Each row of numbers belongs to one of the elements below and depends on some of the facts about them. Some rows are named. Which element is each other row?

There are 2 kinds of fact about the elements: γ, φ.
γ: is directly followed by; φ: is directly part of
laflal: φ flitratu
getruskul: γ stosos; φ vilon
braki: γ zistuk; φ zestemin
surok: γ drasto; φ birum
kovak: γ plesa; φ grigrem
braklum: φ birum
rodru: γ brosu; φ budrum
mesok: γ neze; φ flitratu
groso: γ dabran; φ pegremo
tupam: γ zuta; φ sotral
katiler: γ todre; φ tridir
besel: γ flirik; φ tridrus
fletra: φ grigrem
sistar: φ kitegrek
flarik: γ kapigro; φ tridir
grigi: γ grepal; φ skikinom
vosan: γ gustol; φ grebun
merol: φ grebun
kleno: γ faskim; φ lidor
dezem: γ skaral; φ plebro
raskal: γ rarar; φ brodi
zuflek: φ brodi
flagro: γ tragak; φ tridir
groton: γ totu; φ ribru
rufle: γ rodor; φ kabel
groflom: γ mipomam; φ posu
gronun: γ braki; φ zestemin
barevar: γ tuzur; φ lidor
skaral: γ flibok; φ plebro
lapafen: γ vufus; φ ploplok
trusu: φ kisti
vomafen: γ klabrar; φ skikinom
listen: φ tripla
mive: φ pegremo
fiplos: γ pilas; φ posu
rodor: γ gusir; φ kabel
zasun: γ truli; φ grizul
punas: φ klostom
votrer: γ navun; φ foruk
fego: γ gronun; φ zestemin
bapudril: γ nopir; φ branikla
bikor: γ teko; φ branikla
drunir: γ punas; φ klostom
pilas: γ flugu; φ posu
neze: γ laflal; φ flitratu
kides: γ pleplen; φ brinom
loneste: γ drubrum; φ ploplok
dozim: γ draski; φ vadropa
gruvul: γ flubror; φ lidor
pavuk: γ vekek; φ plebro
lenir: γ danir; φ mivom
pleflin: γ ziplok; φ zestemin
gusir: γ skoro; φ kabel
fladra: γ duskis; φ grigrem
tragak: γ plota; φ tridir
vosin: γ lomil; φ florer
duskis: γ kovak; φ grigrem
popor: γ grigi; φ skikinom
plupe: φ kluzol
todre: γ bezim; φ tridir
petonu: γ panan; φ branikla
rarar: γ zuflek; φ brodi
gezi: γ besel; φ tridrus
skisu: γ rufle; φ kabel
stosos: φ vilon
greski: γ pupla; φ vukuvo
fugi: γ pleflin; φ zestemin
lafun: γ kedre; φ grigrem
zaskun: γ mesok; φ flitratu
tuzur: γ gruvul; φ lidor
pifla: γ floles; φ foruk
sono: γ sistar; φ kitegrek
fiko: γ fugi; φ zestemin
nopir: φ branikla
ziplok: γ fego; φ zestemin
zubrel: γ groton; φ ribru
reta: φ tridrus
giskim: γ greski; φ vukuvo
brosu: φ budrum
plesa: γ stezile; φ grigrem
bezim: γ flagro; φ tridir
treplaran: γ greskon; φ vadropa
floles: φ foruk
fezon: γ popor; φ skikinom
rubros: γ librumo; φ flitratu
stezile: γ muflum; φ grigrem
bribru: γ stugrir; φ sotral
suploma: γ flarik; φ tridir
sagrim: γ lapafen; φ ploplok
pufevak: φ ribru
plesum: γ noze; φ grizul
ruda: γ surok; φ birum
plekluk: γ zasun; φ grizul
draski: γ bados; φ vadropa
zistuk: φ zestemin
librumo: γ leflo; φ flitratu
truli: γ plesum; φ grizul
pelur: γ vosan; φ grebun
flugu: φ posu
danir: φ mivom
zeri: γ lafun; φ grigrem
leflo: γ stibir; φ flitratu
zana: γ katiler; φ tridir
drastum: φ dudos
kedre: γ fladra; φ grigrem
pleplen: φ brinom
vekek: φ plebro
pupla: γ stafone; φ vukuvo
stibir: γ zaskun; φ flitratu
teko: γ petonu; φ branikla
navun: γ pifla; φ foruk
grepal: γ drebrek; φ skikinom
zuta: γ bribru; φ sotral
noze: φ grizul
vufus: γ loneste; φ ploplok
puduskil: γ raskal; φ brodi
gustol: γ merol; φ grebun
dritudran: γ fezon; φ skikinom
ruflor: γ vosin; φ florer
loter: γ lenir; φ mivom
kerom: φ lidor
greskon: γ dozim; φ vadropa
grisal: γ zana; φ tridir
drubrum: γ flokol; φ ploplok
muflum: γ fletra; φ grigrem
flokol: φ ploplok
lomil: φ florer
pustesku: γ sono; φ kitegrek
kiklu: γ braklum; φ birum
stanis: γ skisu; φ kabel
stafone: φ vukuvo
briklu: γ pufevak; φ ribru
kapigro: φ tridir
drebrek: γ vomafen; φ skikinom
skoro: φ kabel
panan: γ bapudril; φ branikla
klabrar: φ skikinom
dabran: γ benun; φ pegremo
flibok: γ pavuk; φ plebro
totu: γ briklu; φ ribru
benun: γ mive; φ pegremo
flubror: γ kerom; φ lidor
mipomam: γ fiplos; φ posu
tiva: γ ruflor; φ florer
dufunar: γ ruda; φ birum
stugrir: φ sotral
plota: γ suploma; φ tridir
flirik: γ reta; φ tridrus
drasto: γ kiklu; φ birum
bados: φ vadropa
faskim: γ barevar; φ lidor

Some elements and their rows:
kovak: [  7   2 -21   2 -27  -3  -2   4  -3 -17  16   1  13   2  -2   3 -11  16
   7  -4  -4   6   8   7   6 -11 -14  22 -11 -20 -20  -6   7 -16  11  -7]
flagro: [  0   1  -5 -17 -29  -8   5   7 -21 -11   4  -6  16   6  -1 -10 -12  17
  -2  -1   8   6 -12  11  16  -1  -5   7   4 -15 -11  -5  12   2  13   2]
tragak: [  2   0  -7 -20 -31  -8   1   6 -21 -10   4  -8  17   7  -4  -8 -13  15
  -1  -1   7   7 -12  10  17  -2  -5   5   5 -14  -9  -4  10   2  13   0]
tuzur: [ -8  -3 -12   0 -26  -6   5   2 -10 -15  15  13  15  16  15   3 -14  11
  -6  10   4   4   7   7  20 -12 -11   9   5 -18 -20  11  -7  -9   5  -7]
besel: [-10   0  -1   1 -18 -12   7   6  -9 -13  12   2  16  10  -3  -1  -6  17
  -6   2  13  -2  -3  12   7  -1  -5   9  -4 -16 -29  -2  16  -6   6   0]
gezi: [-14  14   0   9 -14  -7  21   8 -10 -17  11  11   9  10  16 -14  -1  23
  -4   4  11  -8   7  12   4  -2 -15  13  -8 -17 -34  -2  11 -10   5   8]
bapudril: [ -3  -4 -13  -8 -30 -11 -15   5 -13  -7  28  -7  27  20 -23  13 -12  10
  -6   4   8   6 -10   8  12  -3  -3  -4 -12   0 -14   5  10  -5  -4  -5]
vekek: [  6   0 -26 -22 -39 -13 -18   1  -9  -5  15  -7  30  22 -17   6 -16  -1
   4   1   3  10   5  -2  12  -7 -13   1   1  -8 -21   5  -6 -14   2 -11]
loneste: [-11 -14  -6 -12 -21 -11   0  11  -8 -13   7  -1  26  12 -13   6  -7   3
  -2   4  20   7  -3  -5  11   1 -10  12   0 -12 -30 -14   5 -10   1  -5]
vufus: [-14 -11  -1  -6 -16 -10   8  12  -8 -15   6   3  21  10  -6   1  -4   8
  -4   5  21   4  -2  -2   9   2 -11  15  -2 -13 -33 -16   9  -9   1  -1]
bados: [  4  -9 -19 -21 -36 -16 -19   1  -7  -5  15 -10  30  18 -26  12 -17   0
  -1   0   7   9  -4   2  12  -5  -3   0   2  -9 -20   3   5 -10   4 -13]
sagrim: [-22  -5   9   6  -5  -8  23  15  -9 -20   4  10  13   5   7  -7   2  18
  -6   6  25  -4  -2   3   6   4 -12  20  -5 -17 -38 -19  15  -7   2   6]
groso: [-14  14   0  10 -14  -7  21   8 -10 -17  10  11   8  10  16 -14  -1  23
  -3   4  11  -8   6  12   4  -2 -15  13  -8 -17 -34  -3  11 -10   5   8]
vomafen: [  8   2 -19  -9 -40 -23 -20   1  -9  -6  13  -6  24  15  -1  -1 -16  -6
  -3   0  12   6   0   4   1 -17  -1  12   1  -6 -15   8  -4 -18  -1   7]
rubros: [-10  11   6  22  -6 -11  20   9 -16 -21   7   3   6  11  16  -2   0  20
  -1   2   5   1   1  12   3  -1  -1  10  -4 -15 -45  -4  31  11  15  12]
flibok: [ -6  -2  -6  -5 -23 -13   1   4  -8 -11  13   0  19  12 -10   2  -8  13
  -5   1  12   0  -4   9   8  -2  -4   6  -2 -14 -27  -1  13  -7   6  -3]
danir: [  4  -9 -19 -20 -36 -16 -19   1  -8  -5  15 -10  30  17 -25  13 -17   0
  -1   0   6  10  -4   2  12  -5  -3   1   3  -9 -19   3   5  -9   5 -13]
groflom: [-16   5   7  10  -9 -10  20   8  -9 -17  10   8   9   6   7  -8   0  25
  -9   2  16  -8  -3  16   4   1  -5  12  -7 -18 -34  -5  21  -5   7   6]
birum: [-31  15  -4   8 -42 -20  -6   8  -1  -9   3   1  34  12 -17 -10 -24  22
  -6  -5   0   6  -4  10  -2  -5   4   5  -2 -26 -29  -3   7   1   8 -16]
stibir: [  1  14 -12   7 -21 -11   4   6 -17 -17   9  -2  15  21  11   1  -7   9
   8   2  -3   9  10   2   6  -6  -9   5  -1 -10 -39   1  14   5  12   6]

Which element is each row?
No name comes twice in this set of rows, the named rows included.
[ -5   7  -2  12 -13 -13  10   6 -16 -18   8  -2  13  15   7   4  -4  13
   1   1   2   7   1   8   5  -2   0   6  -2 -13 -40  -2  26  10  15   7] | leflo
[-17  16   1  15 -13  -3  17  11 -16 -17  24  11   8  14  12 -10   0  27
  -7   7  11  -8   1  15   6  -1 -13   6 -21  -6 -26   1  12  -6  -5  12] | bikor
[-25  15  -5  17 -33 -17  -6  22 -14  -8  13  -4  32  17 -13   5 -11  24
 -11   2   1   5 -16  11   7  -4   4   1 -19 -15 -17  -1   5  -4  -6  -8] | branikla
[ -5  18  -4  16 -13  -9  15   8 -17 -20   7   3   9  17  20  -5  -2  15
   5   3   0   4  11   6   4  -4  -9   9  -4 -13 -43  -1  18   6  13  12] | librumo
[ -5   7 -15  -3 -28  -7  -6   7 -14 -10  27   0  21  21  -7   2  -9  13
  -2   5   5   3   0   7  10  -4 -12  -2 -16  -1 -18   5   2  -9  -6   1] | panan
[-19  14  -4  -1 -27  -7   9  -5  -2 -16  15  12  15  11   2 -21 -15  21
   0  -1   8  -4  14  11  -2  -2 -13   7  -1 -16 -35   0  11  -2   9   1] | ruda
[-28   2  -3   7 -30 -19   1  26  -8 -12  -6  -1  36  12 -10   2 -10  12
  -6   2  11   9 -10  -4   7  -2  -3  16  -5 -24 -30 -18  -2 -10  -2 -13] | ploplok
[  5   4 -16  -4 -36 -23 -14   1  -9  -8  12  -4  20  13   4  -4 -14  -2
  -4   0  13   3   0   6   0 -16  -1  13   0  -7 -17   7  -2 -17   0   9] | drebrek
[  8  -1 -16  -5 -28 -16 -13   2 -15 -11  11 -13  25  21 -11  16 -13   0
   6   0  -2  17   0  -1  10  -6   1  -1   4  -8 -32   2  17   8  13  -4] | neze
[-13  -1  -8 -12 -34 -13  -7  -8  -1 -10  16   2  24  12 -20  -7 -22  13
  -2  -3   9   3   3  10   1  -2  -3   1   3 -13 -29   0  15   1  11  -9] | drasto
[-26   8   8   7 -18  -9  17  -4  -1 -17  14  13  11   4   0 -20 -12  27
  -6  -1  14  -8   4  19  -3   1  -4   8  -2 -19 -37  -4  25   4  12   3] | dufunar
[  3   2 -25 -16 -38 -10 -22   4 -14  -5  29  -7  30  26 -20  11 -16   3
   0   5   2  11  -1   0  14  -7 -12  -6 -12   3 -12   9  -4 -11  -8  -7] | nopir

The same elements again, as new rows of numbers:
Named rows:
laflal: [-16  -7  -2   5   3   2  -2 -25 -12   1   1 -15  -7   4 -20   7  18 -29
  16  -3  13  -5  33  -8  -7   5   7]
groflom: [ 19   0 -11   0   6  20  13  22   0  -3   4   7   4  -2  -2   3  -4   3
   4  12   9  -4 -41 -16  21 -11 -19]
bikor: [ 27  -3  -3  15   8  -4   5  30   6   9   3  -5  14 -12  -7  12  -8  10
   3  11  16   1 -45 -17   5  -6 -17]
danir: [-13  -4  -9  11   3  -2 -18 -25  -5  -4  -3 -23  -1  13  -3  -5  20 -18
   2  -4  20  -6  25  -2  -5  -5  12]
lenir: [  4  -3  -9   6   3   6  -3   0  -2  -2  -1  -7   0   5  -4  -2   8  -7
   3   3  16  -5  -6 -11   6  -7  -4]
mesok: [ -7  -7  -2   2   3   7   6 -11 -11   2   2  -6  -6   0 -20   9  11 -23
  17   2  11  -5  15 -13   0   4  -2]
klabrar: [-18  -8 -14   9 -13 -11 -13 -23 -16   4   2 -15 -12  20   2   8  24 -15
  -3   8  24 -11  27   1 -13  -3  18]
tupam: [ 20  -3  -9   1   4  16  12  24   1   0   3   8   2  -3  -5   2  -4   4
   4  11  11  -4 -38 -21  18 -10 -20]
greskon: [ 10   0 -11   3   5  16   6  10  -1  -5   2  -1   3   2  -2   1   2  -2
   3   8  11  -4 -25 -12  15 -11 -11]
gronun: [ -6  -1  -4   3  -9 -10 -24 -14  -7  -2   7 -16   3  25  -8 -17  20 -10
  12   0  22 -11  -4  -9  -1   6   0]
skisu: [ 23   0  -9   5  -1  11  -7  24  -8 -10  -7  11   2  -6 -10  -3  -6   3
   4  11  20 -17  -4 -24  14  -7 -19]
katiler: [ 10 -18 -10   4   7   9  -9  22  -5  -4 -17   5   4  13  -6   8  -7   1
   5   8  24   5 -22  -4  14  -6 -14]
skaral: [ 10  -8  -8   3  -1   6  11  10   5  -4   2  -7  -5  -1  -1  -4   0   1
   7   7  14   2 -18 -17  14 -17 -16]
plebro: [  6   0  -4   2   7  12   9  -1  -3  -6 -11 -17 -16   4   5  -4  20   8
   4  -2  15  -7   7 -15   6  -8   2]
stibir: [  2  -7  -2  -1   3  12  15   3  -9   4   4   3  -5  -5 -21  12   4 -17
  17   7   8  -4  -3 -19   6   2 -11]
ruda: [  5  -3  -2   2  13  -2   4  19  16   5   9  19  -5   7  -5   2   6  -2
  -4   8  14  -8 -29 -24   9  -6 -25]
klostom: [  7   3  -4   1   9  16   4   1  -7  -3 -12 -11 -11   6   2   1  22   6
   1  -2  14 -13   3 -14   5  -1   5]
votrer: [ 20  -3  -9   1   3  16  13  24   1  -1   3   8   3  -3  -5   2  -4   4
   4  12  11  -4 -38 -20  18 -10 -20]
lapafen: [ 20  -6  -7  10   0  33   4   7  -6   9   2   5   4   2  -4   2  -5  -2
   5   1  12  -2 -29 -40  21  -7  -9]
brinom: [  7   3  -4   1  10  16   4   1  -7  -3 -12 -11 -11   6   2   0  22   6
   1  -2  14 -13   3 -14   4  -1   5]

Name these rows:
No name comes twice in this set of rows, the named rows included.
[-12  -8  -2   3   3   4   3 -18 -12   1   1 -11  -6   2 -20   8  14 -26
  17   0  12  -5  24 -11  -3   5   3] | neze
[ -3  -8 -14   5 -14  -3  -1  -2 -13   6   5  -2 -10  14   1  11  14  -5
  -2  15  21 -10   0  -7  -3  -5   4] | grepal
[ -7  -6  -7  19   0  19 -20 -32 -11   6  -3 -21   1  13  -2  -5  13 -20
   3 -11  18  -3  22 -25   3  -4  16] | flokol
[  3   0  -9  12  -2   0 -26  -5 -11 -12 -11  -8   0   3  -9  -8   8 -10
   3   1  24 -18  35 -13   0  -5   1] | gusir
[ 30   0  -9   3  -1  15  -2  34  -7  -9  -6  18   3  -9 -11  -2 -11   8
   4  14  17 -17 -16 -28  18  -8 -25] | stanis
[  1  -8 -14   3 -14   0   4   4 -12   7   6   3 -10  11   0  13  11  -2
  -2  17  20 -10  -9 -10   0  -6  -1] | grigi
[ -8  -8 -14   6 -13  -5  -5  -9 -13   5   4  -6 -11  16   1  10  18  -9
  -2  12  22 -10   9  -5  -6  -4   9] | drebrek
[  3  -1  -4   0  -9  -5 -15   0  -5  -1   8  -7   4  21  -9 -14  13  -4
  12   4  20 -11 -23 -14   5   5  -9] | ziplok
[ 13  -5  -7  13   0  30  -2  -2  -7   8   1  -2   3   4  -4   0  -1  -7
   4  -2  14  -2 -16 -36  17  -7  -3] | vufus
[ 13  -1  -4  -3  -9   0  -7  14  -4   1  10   1   6  17 -10 -12   6   2
  13   9  18 -11 -41 -20  11   3 -18] | fugi
[ 26  -6  -7   8   0  37  10  17  -5  10   3  11   5  -2  -5   4 -10   2
   5   4  10  -1 -42 -44  25  -8 -16] | sagrim
[ 18  -1  -4  -5  -9   2  -2  21  -3   2  11   6   6  15 -10 -11   3   6
  13  11  17 -10 -50 -23  14   3 -23] | fiko
[  6  -5  -7  14   0  26  -9 -12  -8   7   0  -8   2   7  -3  -1   4 -11
   4  -5  15  -3  -3 -32  12  -6   4] | loneste
[-13  -8 -14   8 -14  -8  -9 -17 -14   5   3 -10 -11  18   1   9  21 -11
  -2  10  23 -10  18  -2  -9  -3  13] | vomafen
[ -1  -3  -2   5  13  -5  -2   9  15   4   8  13  -6  10  -4   1  11  -7
  -5   5  16  -9 -17 -21   4  -5 -19] | surok

The same elements again, as new rows of numbers:
Some rows with their names:
grigi: [ 13  21  -7  15  15   0  34  13   7  19  15  13   2   5  34 -13  -8  14
  -1   7  -9  -6   0   1  -3  -8   1  -7  -1 -18 -14   5  13  -2  10  23]
drunir: [ -5  15  -3  26   1  -5  17   0   2   9  19  11   8 -20  19  -5  -9  11
  -6   4 -15  -5  -2   9  -4   6 -13  23 -19 -11 -26  13  14   1   6  11]
grizul: [ 12  16  -1   8  12  -6  36   7   4  13   6   7  19  -6  23 -12 -20  13
 -10   3 -14   4   6  14  -3   3  -3   9  -7 -17   0  10   1  -9  16  26]
zana: [ 13  10  -1   9  -7  -7  24  -3  11  14  16  10  18  -7  21  -8 -12  15
 -10   9 -12  -3  15  13  -5  -5 -10  15 -19  -7 -12  13  19 -10  -1  25]
tupam: [  6   7  -1  18  -4  -4  23   0   2   3  19  12   8 -21  17   1 -13  11
  -7   2 -18 -10   1   7   2   3 -10  18 -18  -9 -16  10  12   2   4  13]
sistar: [ 22   9   0   9   1  -1  37   2   6  12  20   8   8  -5  27  -4 -15  10
  -5   9  -7  -3  11   7   3 -13  -4  -1  -7 -10 -11   9  12   0   2  32]
muflum: [ 19  -1   2  30  14 -27  29  25   9  35  23  -5   9 -10  24 -16   2  12
  -8  -3  -5  12 -20  48  30   0   7 -14  19 -14  36   6  16 -30   4  29]
mesok: [  6   5   0   3   3 -17  25  20   7  18   2   8  10  -2  34  -9  -3  16
 -17  -1  -4   1 -22  19  10  -6   8  -7   2 -14   7  -8   5 -26   6  27]
klabrar: [ 16   7   0  25  17 -18  29  24   9  30  20  -3  16  -3  30  -9   4  18
  -3   2  -8   5 -29  35  15   0   6 -14  18 -11  31  -3  17 -31   9  29]
flitratu: [  5   5   7   4  12  -5  31   2   7  19   4  10  17 -10  27 -10 -21  13
 -15   4 -11   3   3   9  -2   5  -3  11 -11 -20  -8  11  -7  -7  20  30]
grigrem: [ 15  12  -2  14   9 -12  32   5   2  16   7  13  12  -8  21 -33 -21  10
 -10  -1 -12   8  13  30   6   0  -1  12 -10 -25   0  15   4  -5  15  17]
drastum: [ 19   6  -2   7   0  -6  32   8   5  10  15   9   8  -6  25  -1 -11  11
  -9   4 -12  -5   1  12   7  -7  -1  -2  -7 -10   1   4  10  -6   0  25]
pavuk: [ 12  20  -5  16  13  -5  33  14   8  17  16   9   2   0  35 -12  -9  12
  -6   6  -6  -1   6   2   1  -8  -1  -3  -1 -19 -18   7  11  -4  10  23]
plesum: [ 10  21  -7   9  12  -3  33  14   3  15   9   9   3  -3  34 -11  -8   6
  -4   6  -5   2  -4   3   1 -13   1  -1  -3 -17 -18   8  10  -5   1  25]
neze: [  7   4   5  20   9 -21  26  22  12  22  11  -2  16 -10  35 -14   2  18
 -14   0  -1  11 -27  26  16  -2   4  -2  10 -15  12  -3  12 -33  16  30]
mipomam: [ 12   7   1  15  -6  -3  26  -4   5   9  16   8  13  -9  24  -6 -14  13
  -7   9  -8  -3  10  15  -4  -6  -9  11 -19  -7 -13   6  14  -2   3  27]
braki: [ 13  14  -6  25   9 -25  30  28   8  15  14 -12  14  -5  31 -10   2  17
 -14   2  -1  12 -17  30  15  -2   4  -6  13  -9  19  -4  16 -34   8  25]
dabran: [ 14   4   1  12 -10  -4  25  -4   4   9  18  10  11  -8  21  -5 -16  15
  -7   6  -8  -4  11  16  -3  -6 -10   9 -17  -4 -12   5  13  -2   3  27]
laflal: [  7  -3   6  23  14 -23  22  23  13  36  16  -3  13  -8  32  -6   2  17
 -12  -2  -3   9 -23  32  17   4   3 -11  16 -12  22  -1   9 -31   9  32]
kitegrek: [  4  20  -3   8  13  -7  35   5   2  14   5   7  19  -7  23 -16 -18  11
 -10   7 -12   4   1  14  -3   2  -3  12  -9 -17  -6  14   2 -11  15  26]

Which element is each row?
No name comes twice in this set of rows, the named rows included.
[ 14  11  -5  15   2 -22  26  22   7  16   6   8   6  -2  31 -27  -1  16
 -13  -4  -4   7 -14  33  15  -8   8  -3   3 -19   9  -5  14 -25   7  17] | kovak
[ 14  11   3   8   8  -3  36  13   9  13  15  10   4  -9  35  -9 -11  10
  -9   6  -5   2  -3  -3   8 -13   0   0  -2 -19 -21   6   9  -6  12  29] | stibir
[  7  10   1   7   6 -11  29  19   9  13   6  10   6  -4  37 -13  -6  16
 -15   0  -4   2 -11   6   7  -8   5  -2  -1 -19  -9  -3   7 -18  13  24] | zaskun
[ 16  11  -1  20   2  -5  29   2   4  19  19  12   2  -5  28 -21 -14   8
  -3   7  -4   2  18  18   3 -12  -5   3 -11 -18 -18  12  15   3   3  25] | kedre
[ 17  16  -7  20   5 -21  30  27   9   6  11  -7  12  -4  33 -14   0  20
 -14  -3  -3   9  -9  22  10  -6   4  -3  10 -12   9  -9  16 -31  11  19] | gronun
[ 15   7  -1  18  10 -20  30  25  10  20  13  -2  14  -3  31 -11   1  18
 -12   0  -5   6 -22  29  16  -2   7 -10  11 -12  22  -5  13 -31   8  27] | kerom
[  6  -2   4  15  -2  -2  18  -1   4   8  15  15   7 -21  22   6 -14  10
  -9   1 -18 -12   2   4   0   7 -10  16 -22 -12 -16   9   5   5   3  16] | rubros
[  8  19  -9  13   7 -14  26  20   2  14   2  12   3   0  35 -29  -3   9
 -12   0  -3   5 -11  22   8 -11   7   0  -4 -23  -8   1  13 -15   3  17] | duskis
[ 13  12  -1  21  11 -17  29  23  10  23  14   1  14  -1  31 -15   3  21
  -6   0  -6   4 -28  30  11  -3   6 -10  13 -11  20  -5  18 -32  13  25] | vomafen
[ 10   4  -2  18  -7  -7  20   1  -3   6  18  17   3 -22  15  -9 -14   7
  -6  -4 -18  -6   3  17   7   0  -9  19 -20 -13 -14  12  13   5  -1   9] | zeri

